Below is a small trained network, with its code and all its weights. Each question gives an input and a target symbol and asks what happens when units are switched off, that is, made to give their printed mean instead of their output.

import numpy as np


def w(rows, s, z=0):
    codes = np.array(rows[::2]) - 128.0
    scale = np.full(codes.shape[1], s)
    scale[-1] = z or s
    return codes * scale


def norm(h):
    return h / np.sqrt((h * h).mean(-1, keepdims=True) + 1e-5)


def softmax(a):
    e = np.exp(a - a.max(-1, keepdims=True))
    return e / e.sum(-1, keepdims=True)


def log_softmax(a):
    a = a - a.max(-1, keepdims=True)
    return a - np.log(np.exp(a).sum(-1, keepdims=True))


def net(x, mask):
    ids = ['γεζθλξτφψ'.index(c) for c in x.split()]
    T = len(ids)
    res = E[ids] + P[:T]
    u = 0
    for l in range(3):
        r = norm(res)
        for j in range(3):
            rows = slice(3 * j, 3 * j + 3)
            q, k, v = (r @ M[l][rows].T for M in (Q, K, V))
            z = softmax(np.where(np.tri(T) > 0, q @ k.T / 3**0.5, -1e9)) @ v
            o = O[l][rows]
            res = res + np.where(mask[u + j], z, o[:, -1]) @ o[:, :-1]
        u += 3
    return log_softmax(norm(res)[-1] @ U[:, :-1].T + U[:, -1])


Q, K, V, O = {}, {}, {}, {}
E = w([
[135,238,107],'γ',
[55,113,188],'ε',
[3,34,198],'ζ',
[71,103,208],'θ',
[3,99,218],'λ',
[113,161,126],'ξ',
[74,99,190],'τ',
[101,234,194],'φ',
[48,68,188],'ψ',
],0.006)
P = w([
[105,107,78],'0',
[60,75,60],'1',
[191,248,156],'2',
[66,62,80],'3',
[199,254,149],'4',
[104,75,80],'5',
[210,216,157],'6',
[104,104,86],'7',
[236,174,159],'8',
[73,116,119],'9',
],0.0089)
Q[0] = w([
[141,12,198],'0.h1',
[132,145,89],'0.h1',
[130,93,202],'0.h1',
[26,117,65],'0.h2',
[167,203,203],'0.h2',
[189,192,241],'0.h2',
[163,92,135],'0.h3',
[70,138,107],'0.h3',
[149,171,81],'0.h3',
],0.011)
K[0] = w([
[125,165,116],'0.h1',
[107,105,175],'0.h1',
[120,128,99],'0.h1',
[132,6,124],'0.h2',
[124,144,95],'0.h2',
[88,189,106],'0.h2',
[122,68,116],'0.h3',
[122,115,118],'0.h3',
[122,203,93],'0.h3',
],0.017)
V[0] = w([
[91,103,113],'0.h1',
[113,141,68],'0.h1',
[130,235,122],'0.h1',
[156,102,83],'0.h2',
[145,34,54],'0.h2',
[32,206,183],'0.h2',
[35,118,129],'0.h3',
[106,167,114],'0.h3',
[152,97,2],'0.h3',
],0.0084)
O[0] = w([
[185,173,134,179],'0.h1',
[144,216,205,147],'0.h1',
[91,254,139,123],'0.h1',
[44,116,118,89],'0.h2',
[12,158,144,97],'0.h2',
[184,128,80,255],'0.h2',
[176,178,162,233],'0.h3',
[136,74,137,159],'0.h3',
[141,87,213,75],'0.h3',
],0.0054,0.0057)
Q[1] = w([
[142,102,155],'1.h1',
[199,74,177],'1.h1',
[253,140,148],'1.h1',
[183,68,153],'1.h2',
[134,200,106],'1.h2',
[193,58,115],'1.h2',
[75,75,81],'1.h3',
[98,151,93],'1.h3',
[101,183,118],'1.h3',
],0.012)
K[1] = w([
[129,234,119],'1.h1',
[106,252,102],'1.h1',
[43,193,53],'1.h1',
[119,144,160],'1.h2',
[180,126,197],'1.h2',
[107,187,104],'1.h2',
[134,29,168],'1.h3',
[82,162,210],'1.h3',
[155,145,36],'1.h3',
],0.011)
V[1] = w([
[156,105,210],'1.h1',
[141,225,211],'1.h1',
[151,251,121],'1.h1',
[168,60,88],'1.h2',
[150,145,206],'1.h2',
[113,204,167],'1.h2',
[195,182,108],'1.h3',
[81,156,9],'1.h3',
[171,145,134],'1.h3',
],0.012)
O[1] = w([
[150,61,113,252],'1.h1',
[187,125,91,192],'1.h1',
[138,181,89,24],'1.h1',
[119,111,60,98],'1.h2',
[162,124,167,255],'1.h2',
[188,182,159,179],'1.h2',
[132,86,126,214],'1.h3',
[1,88,117,56],'1.h3',
[165,68,190,175],'1.h3',
],0.0091,0.0027)
Q[2] = w([
[152,27,42],'2.h1',
[75,87,101],'2.h1',
[168,78,100],'2.h1',
[176,111,128],'2.h2',
[108,2,63],'2.h2',
[136,110,104],'2.h2',
[147,132,116],'2.h3',
[156,52,112],'2.h3',
[94,136,60],'2.h3',
],0.013)
K[2] = w([
[135,99,64],'2.h1',
[85,54,138],'2.h1',
[113,147,48],'2.h1',
[152,245,166],'2.h2',
[97,139,177],'2.h2',
[138,172,182],'2.h2',
[158,141,175],'2.h3',
[125,140,125],'2.h3',
[84,141,118],'2.h3',
],0.012)
V[2] = w([
[130,82,202],'2.h1',
[205,140,169],'2.h1',
[78,87,156],'2.h1',
[99,118,149],'2.h2',
[82,81,137],'2.h2',
[60,104,72],'2.h2',
[111,154,131],'2.h3',
[134,139,89],'2.h3',
[143,99,9],'2.h3',
],0.013)
O[2] = w([
[198,219,125,168],'2.h1',
[87,144,81,241],'2.h1',
[178,150,31,82],'2.h1',
[151,158,187,96],'2.h2',
[179,143,159,65],'2.h2',
[87,203,187,2],'2.h2',
[123,173,89,98],'2.h3',
[49,160,123,116],'2.h3',
[2,91,201,106],'2.h3',
],0.0065,0.0063)
U = w([
[114,79,199,164],'γ',
[91,229,192,137],'ε',
[141,186,199,33],'ζ',
[137,7,89,97],'θ',
[193,108,179,108],'λ',
[149,115,85,42],'ξ',
[119,116,190,254],'τ',
[60,141,83,231],'φ',
[135,212,61,48],'ψ',
],0.019,0.0056)

Each question gives the input, a string of symbols that net reads in full, and the target symbol t.
The units are the heads (3 rows each of Q, K, V and O). Each row of codes is followed by its name. A weight is (code - 128) times the scale printed after its matrix; where a second scale follows, it is the last column's (O and U).
mask holds one flag per head, layer by layer. A switched-off head (its flag False) gives its mean, the last column of its rows in O, instead of its output. The means were averaged over made-up inputs and are rounded, as every weight is.
A unit's drop is (log p(t) with every unit on - log p(t) with that unit switched off) / (log p(t) with every unit on - log p(t) with every unit switched off).
The circuit of an input: a set's keep is (log p(t) with only the set's units on - log p(t) with every unit switched off) / (log p(t) with every unit on - log p(t) with every unit switched off). Starting from all 9 units, units are removed one at a time, each time the one whose removal leaves the highest keep (on an exact tie, the one counted first), for as long as the keep stays at least 0.8.
units of the circuit, in order: the units of the circuit, biggest drop first
unit that matters most: the unit with the biggest drop
which heads matter: for each layer, one digit per head in row order, 1 if its drop is at least 0.15 and else 0, layers parted by /
input ε φ ε ψ ε ε ε γ λ, target ε: units of the circuit, in order	1.h1; 1.h3
input θ φ θ γ ε ε φ ε ε ξ, target γ: units of the circuit, in order	0.h1; 1.h1
input λ φ γ λ ε ξ ξ ξ, target τ: units of the circuit, in order	0.h1; 0.h2; 1.h1
input θ φ ζ ξ γ γ ε φ, target γ: units of the circuit, in order	0.h1; 0.h2; 1.h1
input φ φ θ ε ψ ε τ ψ, target φ: which heads matter	000 / 100 / 000
input ζ ψ ε φ ε φ ε, target ψ: units of the circuit, in order	1.h1
input γ ε γ γ, target ψ: units of the circuit, in order	0.h1; 1.h1
input ε ζ ξ ε ε φ ξ φ φ, target ψ: units of the circuit, in order	1.h1; 0.h3
input γ τ φ ε λ γ θ ξ, target ψ: which heads matter	010 / 010 / 001
input γ φ θ ε λ ζ, target ψ: which heads matter	101 / 010 / 001
input ζ ζ φ λ φ ζ ε θ φ ζ, target ε: units of the circuit, in order	2.h2; 1.h3
input ζ ζ φ γ ζ φ ψ ξ, target ε: units of the circuit, in order	2.h2; 0.h2; 1.h3
input φ φ ε ξ ε ε ξ τ ε θ, target φ: units of the circuit, in order	1.h1; 0.h2; 2.h3
input ε ε θ ψ ξ φ φ ζ φ γ, target θ: units of the circuit, in order	0.h3; 1.h1; 0.h1; 0.h2
input ζ γ γ λ φ ξ ε φ, target ε: units of the circuit, in order	2.h2; 0.h2
input γ ζ γ θ, target ψ: unit that matters most	1.h2
input ψ θ ε θ φ γ φ, target ε: which heads matter	110 / 110 / 100
input ζ φ θ γ φ ζ γ τ φ ζ, target ε: which heads matter	110 / 000 / 010
input ζ ε φ τ ε γ, target ε: which heads matter	110 / 111 / 010
input φ τ γ ζ θ ε ε ξ ζ ζ, target φ: unit that matters most	1.h1
input ζ ζ ξ φ ε θ, target ε: units of the circuit, in order	2.h2; 1.h3
input τ φ ζ λ, target λ: units of the circuit, in order	0.h2; 2.h1; 2.h2
input τ ξ γ γ ε ζ γ ε, target λ: which heads matter	111 / 100 / 111
input θ ε λ ζ ε φ, target γ: which heads matter	101 / 110 / 010
input θ λ γ ε φ ζ, target γ: which heads matter	111 / 110 / 010
input ε φ ζ, target ψ: which heads matter	011 / 100 / 000
input φ ζ τ ε ε τ, target φ: which heads matter	010 / 100 / 000
